Here is a tiny trained network, its code and every weight. The questions are about switching its units off for an input and a target symbol, where a switched-off unit gives its printed mean instead of its output.

import numpy as np


def w(rows, s, z=0):
    codes = np.array(rows[::2]) - 128.0
    scale = np.full(codes.shape[1], s)
    scale[-1] = z or s
    return codes * scale


def f(y):
    return np.maximum(y, 0)


def softmax(a):
    e = np.exp(a - a.max(-1, keepdims=True))
    return e / e.sum(-1, keepdims=True)


def log_softmax(a):
    a = a - a.max(-1, keepdims=True)
    return a - np.log(np.exp(a).sum(-1, keepdims=True))


def net(x, mask):
    ids = ['αγζηθξπτ'.index(c) for c in x.split()]
    T = len(ids)
    res = E[ids] + P[:T]
    r = res
    for j in range(3):
        rows = slice(4 * j, 4 * j + 4)
        q, k, v = (r @ M[0][rows].T for M in (Q, K, V))
        z = softmax(np.where(np.tri(T) > 0, q @ k.T / 4**0.5, -1e9)) @ v
        o = O[0][rows]
        res = res + np.where(mask[j], z, o[:, -1]) @ o[:, :-1]
    y = f(res @ A[0][:, :-1].T + A[0][:, -1])
    res = res + np.where(mask[3:7], y, B[0][:, -1]) @ B[0][:, :-1]
    return log_softmax(res[-1] @ U[:, :-1].T + U[:, -1])


Q, K, V, O, A, B = {}, {}, {}, {}, {}, {}
E = w([
[178,212,102,239,184,215,227,60,13,111],'α',
[78,163,119,20,21,248,105,217,59,53],'γ',
[239,57,190,180,246,91,211,249,221,64],'ζ',
[149,210,22,230,27,241,228,252,225,47],'η',
[66,201,30,199,218,58,89,225,218,234],'θ',
[204,10,221,26,193,215,31,229,120,234],'ξ',
[191,210,191,38,212,17,12,130,59,20],'π',
[18,237,228,50,246,60,222,4,189,35],'τ',
],0.0045)
P = w([
[24,17,38,245,86,11,47,45,29,233],'0',
[222,226,19,17,21,255,167,229,33,236],'1',
[236,228,248,222,205,138,65,209,231,48],'2',
[21,27,21,47,233,235,242,226,233,40],'3',
[235,215,34,22,20,243,125,103,18,212],'4',
[229,236,243,143,246,82,79,211,237,23],'5',
[14,20,21,37,241,221,244,226,238,26],'6',
[214,131,25,21,20,238,75,37,14,205],'7',
[207,239,247,165,228,70,99,207,239,23],'8',
],0.0039)
Q[0] = w([
[247,230,176,157,177,246,225,149,16,160],'h1',
[16,52,200,29,238,13,19,6,222,149],'h1',
[230,199,8,25,20,246,210,40,19,247],'h1',
[29,14,94,234,203,16,233,238,230,26],'h1',
[65,3,202,51,224,181,232,220,228,36],'h2',
[8,118,71,62,221,243,248,91,184,11],'h2',
[25,41,32,52,243,230,237,135,213,23],'h2',
[11,93,26,73,241,243,243,104,186,15],'h2',
[172,37,9,13,28,250,112,233,14,236],'h3',
[239,215,239,174,59,11,12,26,53,215],'h3',
[224,227,6,85,14,247,49,78,5,222],'h3',
[30,15,6,30,195,245,225,244,122,180],'h3',
],0.0038)
K[0] = w([
[143,238,243,223,251,88,229,16,212,3],'h1',
[228,66,80,14,18,170,43,31,4,232],'h1',
[7,201,74,30,247,12,200,25,249,19],'h1',
[211,14,42,234,17,51,53,238,45,242],'h1',
[48,4,230,222,71,28,46,61,19,220],'h2',
[21,33,31,247,60,8,141,9,4,214],'h2',
[34,8,22,246,20,12,33,12,19,235],'h2',
[20,15,29,245,42,6,131,7,15,223],'h2',
[200,34,239,45,240,92,2,57,105,186],'h3',
[201,229,144,17,42,249,171,239,221,51],'h3',
[245,17,241,42,248,157,7,221,224,63],'h3',
[61,9,172,79,186,6,8,19,9,240],'h3',
],0.0038)
V[0] = w([
[30,243,241,63,234,117,218,14,196,34],'h1',
[238,17,180,133,135,128,86,162,46,233],'h1',
[220,240,186,25,104,107,29,77,14,15],'h1',
[127,225,205,212,240,14,39,129,199,46],'h1',
[197,23,246,30,236,68,22,35,22,235],'h2',
[228,231,157,214,179,149,247,242,245,14],'h2',
[228,13,230,38,25,228,60,242,242,40],'h2',
[159,21,246,32,235,88,90,242,252,220],'h2',
[47,139,235,13,215,55,31,196,177,32],'h3',
[222,18,220,67,139,243,198,122,63,243],'h3',
[228,60,33,162,16,235,72,233,234,189],'h3',
[202,20,241,9,36,241,20,112,25,145],'h3',
],0.004)
O[0] = w([
[185,202,98,3,226,221,247,14,80,234,56],'h1',
[82,107,204,224,210,9,50,180,193,68,73],'h1',
[200,245,114,9,172,63,15,11,6,163,87],'h1',
[248,246,244,148,145,247,196,165,137,168,144],'h1',
[246,37,232,10,198,40,197,46,226,206,47],'h2',
[3,193,121,242,193,84,1,216,12,230,123],'h2',
[225,9,9,236,226,18,19,243,8,227,12],'h2',
[249,13,214,204,225,162,19,244,201,246,55],'h2',
[228,222,70,20,29,222,27,216,19,155,56],'h3',
[47,8,16,92,69,17,191,183,153,16,111],'h3',
[246,119,69,253,149,5,199,158,151,20,253],'h3',
[232,8,9,12,12,6,129,33,32,34,73],'h3',
],0.0038,0.0013)
A[0] = w([
[148,245,252,231,239,4,88,19,84,79,5],'n1',
[246,217,71,135,23,37,2,204,8,40,159],'n2',
[11,43,13,109,13,243,240,181,18,80,118],'n3',
[236,192,244,201,241,18,191,20,47,23,75],'n4',
],0.0038,0.0027)
B[0] = w([
[72,20,7,16,20,63,234,9,19,131,181],'n1',
[90,207,211,12,3,247,34,238,73,53,251],'n2',
[13,35,36,240,241,17,35,151,51,192,254],'n3',
[233,26,30,9,197,23,251,14,19,188,187],'n4',
],0.004,0.0047)
U = w([
[244,205,27,14,182,171,245,8,68,234,216],'α',
[118,244,246,3,10,248,15,142,115,53,195],'γ',
[245,8,101,146,214,4,223,169,202,87,51],'ζ',
[231,242,230,246,36,221,219,219,244,10,162],'η',
[8,175,16,249,246,36,13,206,97,110,31],'θ',
[109,23,239,228,246,189,14,247,144,255,250],'ξ',
[153,10,13,17,26,54,102,164,16,40,125],'π',
[6,94,85,45,66,25,226,5,136,44,3],'τ',
],0.0038,0.0028)

Each question gives the input, a string of symbols that net reads in full, and the target symbol t.
The units are the heads (4 rows each of Q, K, V and O) and the neurons (one row each of A and B). Each row of codes is followed by its name. A weight is (code - 128) times the scale printed after its matrix; where a second scale follows, it is the last column's (O, A, B and U).
mask holds one flag per unit, heads first, then neurons. A switched-off unit (its flag False) gives its mean, the last column of its rows in O or B, instead of its output. The means were averaged over made-up inputs and are rounded, as every weight is.
A unit's drop is (log p(t) with every unit on - log p(t) with that unit switched off) / (log p(t) with every unit on - log p(t) with every unit switched off).
The circuit of an input: a set's keep is (log p(t) with only the set's units on - log p(t) with every unit switched off) / (log p(t) with every unit on - log p(t) with every unit switched off). Starting from all 7 units, units are removed one at a time, each time the one whose removal leaves the highest keep (on an exact tie, the one counted first), for as long as the keep stays at least 0.8.
circuit, biggest first: the units of the circuit, biggest drop first
k most important neurons: the k neurons with the biggest drops, biggest first
which heads matter: for each layer, one digit per head in row order, 1 if its drop is at least 0.15 and else 0, layers parted by /
input τ ζ θ ξ η θ θ θ π, target π: 3 most important neurons -> n1, n4, n2
input θ τ η γ η, target θ: circuit, biggest first -> h2, n3
input η θ η τ, target θ: circuit, biggest first -> h2, h1, n3
input τ τ α ζ, target γ: circuit, biggest first -> h3, h2
input α ξ ζ η α γ η ξ ζ, target ζ: circuit, biggest first -> h3, n4, n2
input τ ζ η η γ, target θ: which heads matter -> 010
input η η γ ξ, target θ: circuit, biggest first -> h2, n3, h1
input γ τ α π ζ π η η, target γ: circuit, biggest first -> h3, n2
input ξ α η π θ α, target α: circuit, biggest first -> n4, h1
input ξ ξ ξ π η π, target π: 3 most important neurons -> n1, n2, n4
input π τ η ζ, target α: circuit, biggest first -> h2, h3
input θ ζ α ζ ξ ζ ζ θ, target ξ: which heads matter -> 010
input η η α π, target θ: which heads matter -> 110
input θ ζ π α α π τ, target η: which heads matter -> 011
input η η π α α, target γ: circuit, biggest first -> h3, n2, h2
input α η θ η, target τ: most important neuron -> n3
input α η π π, target τ: which heads matter -> 010
input π α η π π τ π, target α: circuit, biggest first -> h2, h1, n4
input ξ π α τ θ, target α: which heads matter -> 100
input ξ π τ η α τ ζ η α, target α: circuit, biggest first -> h1, n4
input η π γ ξ α π α θ, target γ: which heads matter -> 101
